Below are the code and all the weights of a small trained network. Each question names an input and a target symbol and asks about switching units off, where a switched-off unit gives its printed mean instead of its output.

import numpy as np


def w(rows, s, z=0):
    codes = np.array(rows[::2]) - 128.0
    scale = np.full(codes.shape[1], s)
    scale[-1] = z or s
    return codes * scale


def norm(h):
    return h / np.sqrt((h * h).mean(-1, keepdims=True) + 1e-5)


def softmax(a):
    e = np.exp(a - a.max(-1, keepdims=True))
    return e / e.sum(-1, keepdims=True)


def log_softmax(a):
    a = a - a.max(-1, keepdims=True)
    return a - np.log(np.exp(a).sum(-1, keepdims=True))


def net(x, mask):
    ids = ['βγξστω'.index(c) for c in x.split()]
    T = len(ids)
    res = E[ids] + P[:T]
    u = 0
    for l in range(2):
        r = norm(res)
        for j in range(3):
            rows = slice(2 * j, 2 * j + 2)
            q, k, v = (r @ M[l][rows].T for M in (Q, K, V))
            z = softmax(np.where(np.tri(T) > 0, q @ k.T / 2**0.5, -1e9)) @ v
            o = O[l][rows]
            res = res + np.where(mask[u + j], z, o[:, -1]) @ o[:, :-1]
        u += 3
    return log_softmax(norm(res)[-1] @ U[:, :-1].T + U[:, -1])


Q, K, V, O = {}, {}, {}, {}
E = w([
[119,151,109,100],'β',
[121,150,107,100],'γ',
[124,160,110,89],'ξ',
[131,132,112,115],'σ',
[248,91,94,140],'τ',
[174,148,102,193],'ω',
],0.015)
P = w([
[163,125,83,171],'0',
[217,184,52,153],'1',
[199,149,2,185],'2',
[213,195,110,152],'3',
[163,146,86,161],'4',
[170,169,133,146],'5',
[128,132,106,157],'6',
[130,141,136,153],'7',
[121,122,142,158],'8',
[108,124,164,161],'9',
[97,127,155,145],'10',
[125,147,126,72],'11',
],0.0055)
Q[0] = w([
[76,165,88,94],'L0H0',
[114,91,179,182],'L0H0',
[119,97,176,126],'L0H1',
[100,254,93,57],'L0H1',
[103,96,76,63],'L0H2',
[167,171,151,50],'L0H2',
],0.0087)
K[0] = w([
[75,139,160,1],'L0H0',
[185,104,216,141],'L0H0',
[128,130,75,84],'L0H1',
[157,79,180,124],'L0H1',
[71,140,73,162],'L0H2',
[105,206,168,111],'L0H2',
],0.009)
V[0] = w([
[155,121,137,76],'L0H0',
[111,207,121,69],'L0H0',
[172,145,169,254],'L0H1',
[89,201,128,141],'L0H1',
[186,48,134,108],'L0H2',
[214,121,177,80],'L0H2',
],0.0083)
O[0] = w([
[128,115,146,139,149],'L0H0',
[178,137,124,130,254],'L0H0',
[162,90,2,140,179],'L0H1',
[82,166,166,203,126],'L0H1',
[134,232,171,195,86],'L0H2',
[51,83,25,147,147],'L0H2',
],0.006,0.0052)
Q[1] = w([
[81,112,254,200],'L1H0',
[70,36,137,99],'L1H0',
[181,241,115,173],'L1H1',
[169,146,85,106],'L1H1',
[84,124,248,163],'L1H2',
[229,135,41,135],'L1H2',
],0.0087)
K[1] = w([
[120,242,102,131],'L1H0',
[48,181,155,132],'L1H0',
[80,162,122,255],'L1H1',
[24,160,126,221],'L1H1',
[136,107,51,112],'L1H2',
[109,144,149,213],'L1H2',
],0.0097)
V[1] = w([
[194,131,45,122],'L1H0',
[161,116,199,213],'L1H0',
[116,22,97,58],'L1H1',
[87,120,115,207],'L1H1',
[186,72,102,1],'L1H2',
[14,129,114,101],'L1H2',
],0.008)
O[1] = w([
[96,101,172,138,254],'L1H0',
[247,72,120,188,108],'L1H0',
[160,121,179,49,85],'L1H1',
[121,140,108,172,120],'L1H1',
[126,87,161,65,130],'L1H2',
[102,154,90,110,43],'L1H2',
],0.011,0.0099)
U = w([
[166,178,165,132,19],'β',
[137,169,177,117,65],'γ',
[72,161,135,54,190],'ξ',
[49,69,222,113,49],'σ',
[235,2,168,98,53],'τ',
[126,143,72,236,251],'ω',
],0.0097,0.0029)

Each question gives the input, a string of symbols that net reads in full, and the target symbol t.
The units are the heads (2 rows each of Q, K, V and O). Each row of codes is followed by its name. A weight is (code - 128) times the scale printed after its matrix; where a second scale follows, it is the last column's (O and U).
mask holds one flag per head, layer by layer. A switched-off head (its flag False) gives its mean, the last column of its rows in O, instead of its output. The means were averaged over made-up inputs and are rounded, as every weight is.
A unit's drop is (log p(t) with every unit on - log p(t) with that unit switched off) / (log p(t) with every unit on - log p(t) with every unit switched off).
The circuit of an input: a set's keep is (log p(t) with only the set's units on - log p(t) with every unit switched off) / (log p(t) with every unit on - log p(t) with every unit switched off). Starting from all 6 units, units are removed one at a time, each time the one whose removal leaves the highest keep (on an exact tie, the one counted first), for as long as the keep stays at least 0.8.
circuit, biggest first: the units of the circuit, biggest drop first
unit that matters most: the unit with the biggest drop
heads that matter: for each layer, one digit per head in row order, 1 if its drop is at least 0.15 and else 0, layers parted by /
drop of u: that unit's drop, to one decimal
input ω τ ξ γ ξ γ, target ξ: unit that matters most => L0H1
input ξ σ τ σ ω τ τ τ τ ω ξ β, target ω: circuit, biggest first => L0H2, L0H0, L1H2
input σ γ β τ γ τ ξ τ τ ξ, target τ: heads that matter => 000 / 000
input ξ β ξ γ σ ω ξ γ τ β, target τ: circuit, biggest first => L0H1, L1H0
input γ τ ω τ ξ γ σ ω ξ γ, target ω: heads that matter => 100 / 001
input σ β γ γ γ ξ ξ ω τ β τ σ, target τ: heads that matter => 011 / 000
input ξ β τ ξ ω β, target ω: heads that matter => 000 / 010
input ω β ω τ ξ β ω τ, target ω: circuit, biggest first => L0H2, L1H2, L1H1
input γ σ γ, target σ: circuit, biggest first => L0H2, L0H1, L1H2
input β γ ξ ω ξ τ ω ω ω γ, target ω: heads that matter => 000 / 000
input β ξ ξ γ, target ξ: heads that matter => 001 / 100
input γ τ ξ γ β σ ξ ξ ξ ω ξ, target ω: circuit, biggest first => L0H1, L1H2
input β σ ξ ξ β, target ξ: heads that matter => 001 / 101
input τ τ ω β β τ ξ γ τ β ξ, target τ: unit that matters most => L0H0
input σ γ β, target σ: drop of L1H2 => 0.1
input σ β ξ, target σ: drop of L1H1 => 0.0
input τ ξ ξ γ ξ ξ σ ω β ξ β, target ξ: drop of L0H1 => 0.2
